Here is a tiny trained network, its code and every weight. The questions are about switching its units off for an input and a class, where a switched-off unit gives its printed mean instead of its output.

import numpy as np


def w(rows, s, z=0):
    codes = np.array(rows[::2]) - 128.0
    scale = np.full(codes.shape[1], s)
    scale[-1] = z or s
    return codes * scale


def norm(h):
    return h / np.sqrt((h * h).mean(-1, keepdims=True) + 1e-5)


def f(y):
    return np.maximum(y, 0)


def log_softmax(a):
    a = a - a.max(-1, keepdims=True)
    return a - np.log(np.exp(a).sum(-1, keepdims=True))


def net(x, mask):
    res = np.array(x, float).reshape(1, 5) / 4 @ E
    u = 0
    for l in range(3):
        y = f(norm(res) @ A[l][:, :-1].T + A[l][:, -1])
        res = res + np.where(mask[u : u + 9], y, B[l][:, -1]) @ B[l][:, :-1]
        u += 9
    return log_softmax(norm(res)[-1] @ U[:, :-1].T + U[:, -1])


A, B = {}, {}
E = w([
[137,131,155,1,163,95,79,101],'x0',
[134,135,122,132,126,120,125,116],'x1',
[129,129,132,129,127,127,128,126],'x2',
[151,175,119,142,135,83,117,221],'x3',
[172,165,114,47,162,181,148,130],'x4',
],0.0046)
A[0] = w([
[159,130,71,132,126,106,109,99,116],'L0N0',
[78,77,135,70,189,95,59,84,110],'L0N1',
[24,52,104,137,143,79,116,79,114],'L0N2',
[185,224,97,89,156,224,194,112,162],'L0N3',
[117,141,126,158,126,59,87,124,162],'L0N4',
[210,85,91,90,104,224,152,99,123],'L0N5',
[187,158,108,148,116,165,185,129,118],'L0N6',
[87,85,71,126,134,207,209,16,251],'L0N7',
[131,138,157,51,254,8,83,158,155],'L0N8',
],0.0042,0.0027)
B[0] = w([
[104,58,123,130,122,143,148,120,132],'L0N0',
[243,198,151,121,16,214,133,89,207],'L0N1',
[190,178,103,173,24,233,153,148,188],'L0N2',
[202,88,120,86,229,137,186,96,218],'L0N3',
[88,140,147,142,100,184,139,186,180],'L0N4',
[63,232,187,223,230,63,171,111,190],'L0N5',
[129,73,181,135,146,185,185,113,162],'L0N6',
[21,59,158,217,185,129,55,124,253],'L0N7',
[68,57,75,165,108,74,4,191,246],'L0N8',
],0.004,0.005)
A[1] = w([
[98,199,162,138,82,59,218,152,62],'L1N0',
[43,126,84,244,116,193,190,138,182],'L1N1',
[203,91,130,138,154,156,184,115,91],'L1N2',
[153,92,9,127,221,135,158,255,188],'L1N3',
[195,115,141,42,229,163,91,50,39],'L1N4',
[60,142,180,111,132,109,98,95,150],'L1N5',
[133,134,155,120,140,106,101,110,68],'L1N6',
[168,96,153,25,23,160,117,62,131],'L1N7',
[169,195,165,9,226,225,157,23,2],'L1N8',
],0.0036,0.0024)
B[1] = w([
[107,152,121,50,133,96,169,137,138],'L1N0',
[116,119,125,2,174,85,112,117,253],'L1N1',
[144,164,154,145,97,132,141,109,146],'L1N2',
[202,158,159,137,86,139,141,78,207],'L1N3',
[46,113,62,160,77,85,124,139,191],'L1N4',
[141,138,148,133,123,157,72,146,166],'L1N5',
[121,91,109,145,143,134,143,138,133],'L1N6',
[155,136,184,175,153,168,191,96,171],'L1N7',
[89,91,105,171,66,130,103,183,194],'L1N8',
],0.0057,0.0048)
A[2] = w([
[239,138,122,141,157,140,209,151,71],'L2N0',
[19,36,141,145,100,171,25,96,209],'L2N1',
[68,185,129,170,49,83,232,165,59],'L2N2',
[148,108,30,115,127,42,155,213,130],'L2N3',
[192,141,52,28,187,108,72,118,6],'L2N4',
[175,121,96,84,75,5,141,218,135],'L2N5',
[255,110,220,94,42,206,63,66,146],'L2N6',
[217,161,113,115,152,170,184,103,150],'L2N7',
[89,114,9,93,134,137,25,136,119],'L2N8',
],0.0046,0.0024)
B[2] = w([
[187,125,92,138,63,113,51,136,148],'L2N0',
[193,181,83,84,63,68,130,226,255],'L2N1',
[109,91,172,51,212,164,156,28,145],'L2N2',
[144,160,173,93,156,203,136,35,165],'L2N3',
[4,83,191,171,226,150,248,76,146],'L2N4',
[43,74,118,169,210,147,159,95,182],'L2N5',
[193,168,119,138,193,148,233,98,177],'L2N6',
[90,158,153,85,48,112,73,144,147],'L2N7',
[58,77,114,202,59,108,114,159,181],'L2N8',
],0.0043,0.0089)
U = w([
[97,112,84,142,68,89,73,193,253],'0',
[91,110,157,133,253,134,158,90,38],'1',
[247,179,132,123,99,162,145,104,62],'2',
],0.011,0.00054)

Each question gives the input, the list of numbers given to net, and the class t.
The units are the neurons (one row each of A and B). Each row of codes is followed by its name. A weight is (code - 128) times the scale printed after its matrix; where a second scale follows, it is the last column's (A, B and U).
mask holds one flag per neuron, layer by layer. A switched-off neuron (its flag False) gives its mean, the last column of its row in B, instead of its output. The means were averaged over made-up inputs and are rounded, as every weight is.
A unit's drop is (log p(t) with every unit on - log p(t) with that unit switched off) / (log p(t) with every unit on - log p(t) with every unit switched off).
The circuit of an input: a set's keep is (log p(t) with only the set's units on - log p(t) with every unit switched off) / (log p(t) with every unit on - log p(t) with every unit switched off). Starting from the 12 units with the biggest drops (on a tie, the unit counted first), units are removed one at a time, each time the one whose removal leaves the highest keep (on an exact tie, the one counted first), for as long as the keep stays at least 0.8.
units of the circuit, in order: the units of the circuit, biggest drop first
k most important neurons: the k neurons with the biggest drops, biggest first
top k neurons in layer l: the k neurons of layer l with the biggest drops, biggest first
drop of u: that unit's drop, to one decimal
input [2,-5,-3,-8,7], class 0: 3 most important neurons : (L1N8; L1N4; L2N1)
input [-5,-4,3,2,-4], class 1: top neuron in layer 0 : (L0N7)
input [1,8,5,-1,-7], class 2: top 2 neurons in layer 1 : (L1N4; L1N8)
input [2,-2,6,1,7], class 1: 2 most important neurons : (L0N3; L0N7)
input [5,-6,2,-8,6], class 0: units of the circuit, in order : (L1N4; L1N8)
input [-6,-7,7,4,1], class 2: units of the circuit, in order : (L0N8; L0N7)
input [6,7,5,-8,1], class 0: 2 most important neurons : (L1N4; L1N8)
input [2,2,0,-8,0], class 2: 4 most important neurons : (L0N1; L0N2; L0N8; L2N1)
input [0,-5,8,8,-3], class 1: units of the circuit, in order : (L0N7; L2N1; L2N5)
input [7,-5,0,-7,-2], class 2: 2 most important neurons : (L0N1; L1N7)
input [3,-5,-3,0,-5], class 2: units of the circuit, in order : (L0N1; L2N6)
input [8,2,7,0,7], class 0: top 4 neurons in layer 1 : (L1N4; L1N8; L1N1; L1N3)
input [3,-7,-8,1,6], class 1: 4 most important neurons : (L0N3; L0N7; L2N4; L1N3)
input [5,-3,-8,3,8], class 1: units of the circuit, in order : (L2N4)
input [-4,5,3,-3,1], class 1: 2 most important neurons : (L0N8; L1N8)
input [-7,4,5,8,2], class 2: 2 most important neurons : (L1N3; L2N0)
input [1,-2,1,-3,-7], class 2: 2 most important neurons : (L0N2; L0N8)
input [2,2,-6,8,1], class 1: top 4 neurons in layer 2 : (L2N1; L2N5; L2N3; L2N4)
input [3,3,-1,1,2], class 1: 3 most important neurons : (L0N7; L0N8; L2N4)
input [8,-7,4,-2,2], class 0: most important neuron : (L1N4)
input [2,-2,-2,-7,-2], class 2: 2 most important neurons : (L0N1; L0N8)
input [-1,1,-4,-7,-1], class 0: 2 most important neurons : (L0N7; L2N1)
input [1,-4,-1,-3,4], class 0: 2 most important neurons : (L1N8; L1N4)
input [-1,5,2,6,-1], class 1: top 2 neurons in layer 0 : (L0N7; L0N3)
input [2,-5,0,-6,5], class 0: drop of L1N8 : 0.3
input [5,-4,0,-8,-6], class 2: drop of L0N6 : 0.0
input [-7,8,-7,8,0], class 1: drop of L0N3 : 0.5
input [4,4,3,-6,3], class 0: drop of L1N4 : 0.1
